Below are the code and all the weights of a small trained network. Each question names an input and a class and asks about switching units off, where a switched-off unit gives its printed mean instead of its output.

import numpy as np


def w(rows, s, z=0):
    codes = np.array(rows[::2]) - 128.0
    scale = np.full(codes.shape[1], s)
    scale[-1] = z or s
    return codes * scale


def norm(h):
    return h / np.sqrt((h * h).mean(-1, keepdims=True) + 1e-5)


def f(y):
    return y / 2 * (1 + np.tanh(0.7978845608 * (y + 0.044715 * y**3)))


def log_softmax(a):
    a = a - a.max(-1, keepdims=True)
    return a - np.log(np.exp(a).sum(-1, keepdims=True))


def net(x, mask):
    res = np.array(x, float).reshape(1, 3) / 4 @ E
    u = 0
    for l in range(2):
        y = f(norm(res) @ A[l][:, :-1].T + A[l][:, -1])
        res = res + np.where(mask[u : u + 8], y, B[l][:, -1]) @ B[l][:, :-1]
        u += 8
    return log_softmax(norm(res)[-1] @ U[:, :-1].T + U[:, -1])


A, B = {}, {}
E = w([
[69,115,225,254],'x0',
[131,76,185,103],'x1',
[255,19,105,108],'x2',
],0.0064)
A[0] = w([
[68,252,155,84,6],'L0N1',
[162,192,109,180,125],'L0N2',
[137,182,153,106,75],'L0N3',
[50,149,77,186,109],'L0N4',
[55,170,91,78,3],'L0N5',
[154,141,38,76,88],'L0N6',
[191,176,154,86,64],'L0N7',
[132,68,138,80,101],'L0N8',
],0.012,0.0049)
B[0] = w([
[235,254,113,180,253],'L0N1',
[92,83,157,123,169],'L0N2',
[102,187,103,154,128],'L0N3',
[90,100,2,146,233],'L0N4',
[60,218,89,247,179],'L0N5',
[169,133,105,51,233],'L0N6',
[169,184,113,124,132],'L0N7',
[84,98,150,177,163],'L0N8',
],0.0092,0.0048)
A[1] = w([
[147,105,150,186,98],'L1N1',
[177,154,91,97,111],'L1N2',
[6,100,133,130,166],'L1N3',
[108,204,172,154,83],'L1N4',
[120,242,122,108,254],'L1N5',
[109,91,83,192,146],'L1N6',
[122,74,164,109,107],'L1N7',
[167,126,80,68,132],'L1N8',
],0.016,0.0036)
B[1] = w([
[193,42,157,119,169],'L1N1',
[72,71,130,107,181],'L1N2',
[67,208,155,83,181],'L1N3',
[149,148,30,176,185],'L1N4',
[120,54,52,96,255],'L1N5',
[255,204,210,191,194],'L1N6',
[100,98,75,148,162],'L1N7',
[91,138,134,26,190],'L1N8',
],0.0095,0.0097)
U = w([
[108,83,101,1,206],'0',
[47,117,186,91,1],'1',
[133,205,208,174,6],'2',
[111,173,42,135,242],'3',
[192,56,190,129,209],'4',
],0.023,0.0031)

Each question gives the input, the list of numbers given to net, and the class t.
The units are the neurons (one row each of A and B). Each row of codes is followed by its name. A weight is (code - 128) times the scale printed after its matrix; where a second scale follows, it is the last column's (A, B and U).
mask holds one flag per neuron, layer by layer. A switched-off neuron (its flag False) gives its mean, the last column of its row in B, instead of its output. The means were averaged over made-up inputs and are rounded, as every weight is.
A unit's drop is (log p(t) with every unit on - log p(t) with that unit switched off) / (log p(t) with every unit on - log p(t) with every unit switched off).
The circuit of an input: a set's keep is (log p(t) with only the set's units on - log p(t) with every unit switched off) / (log p(t) with every unit on - log p(t) with every unit switched off). Starting from the 12 units with the biggest drops (on a tie, the unit counted first), units are removed one at a time, each time the one whose removal leaves the highest keep (on an exact tie, the one counted first), for as long as the keep stays at least 0.8.
circuit, biggest first: the units of the circuit, biggest drop first
unit that matters most: the unit with the biggest drop
k most important neurons: the k neurons with the biggest drops, biggest first
top k neurons in layer l: the k neurons of layer l with the biggest drops, biggest first
drop of u: that unit's drop, to one decimal
input [-5,-2,-2], class 0: unit that matters most -> L0N6
input [3,7,0], class 1: 2 most important neurons -> [L0N1 L1N3]
input [2,2,-1], class 2: 3 most important neurons -> [L0N1 L0N6 L1N6]
input [1,3,-1], class 1: top 2 neurons in layer 1 -> [L1N5 L1N6]
input [5,-6,-3], class 2: circuit, biggest first -> [L1N6 L0N6]
input [-2,7,2], class 4: 2 most important neurons -> [L0N8 L0N6]
input [3,-7,-1], class 2: 2 most important neurons -> [L1N6 L0N2]
input [0,1,1], class 4: 2 most important neurons -> [L1N1 L0N4]
input [1,-1,7], class 4: top 2 neurons in layer 0 -> [L0N8 L0N6]
input [8,0,1], class 2: top 3 neurons in layer 1 -> [L1N3 L1N5 L1N6]
input [3,5,-2], class 1: 2 most important neurons -> [L0N1 L0N5]
input [2,-7,8], class 4: top 2 neurons in layer 1 -> [L1N5 L1N3]
input [1,-3,6], class 4: 2 most important neurons -> [L0N8 L1N5]
input [-6,-3,-3], class 0: circuit, biggest first -> [L1N8]
input [1,-5,1], class 2: 2 most important neurons -> [L1N6 L1N5]
input [5,8,-1], class 1: top 2 neurons in layer 1 -> [L1N3 L1N6]
input [3,-5,0], class 2: drop of L1N6 -> 0.2
input [6,-7,0], class 2: drop of L1N6 -> 0.1
input [-4,-7,-1], class 0: drop of L0N3 -> 0.0
input [4,1,1], class 4: circuit, biggest first -> [L1N1]
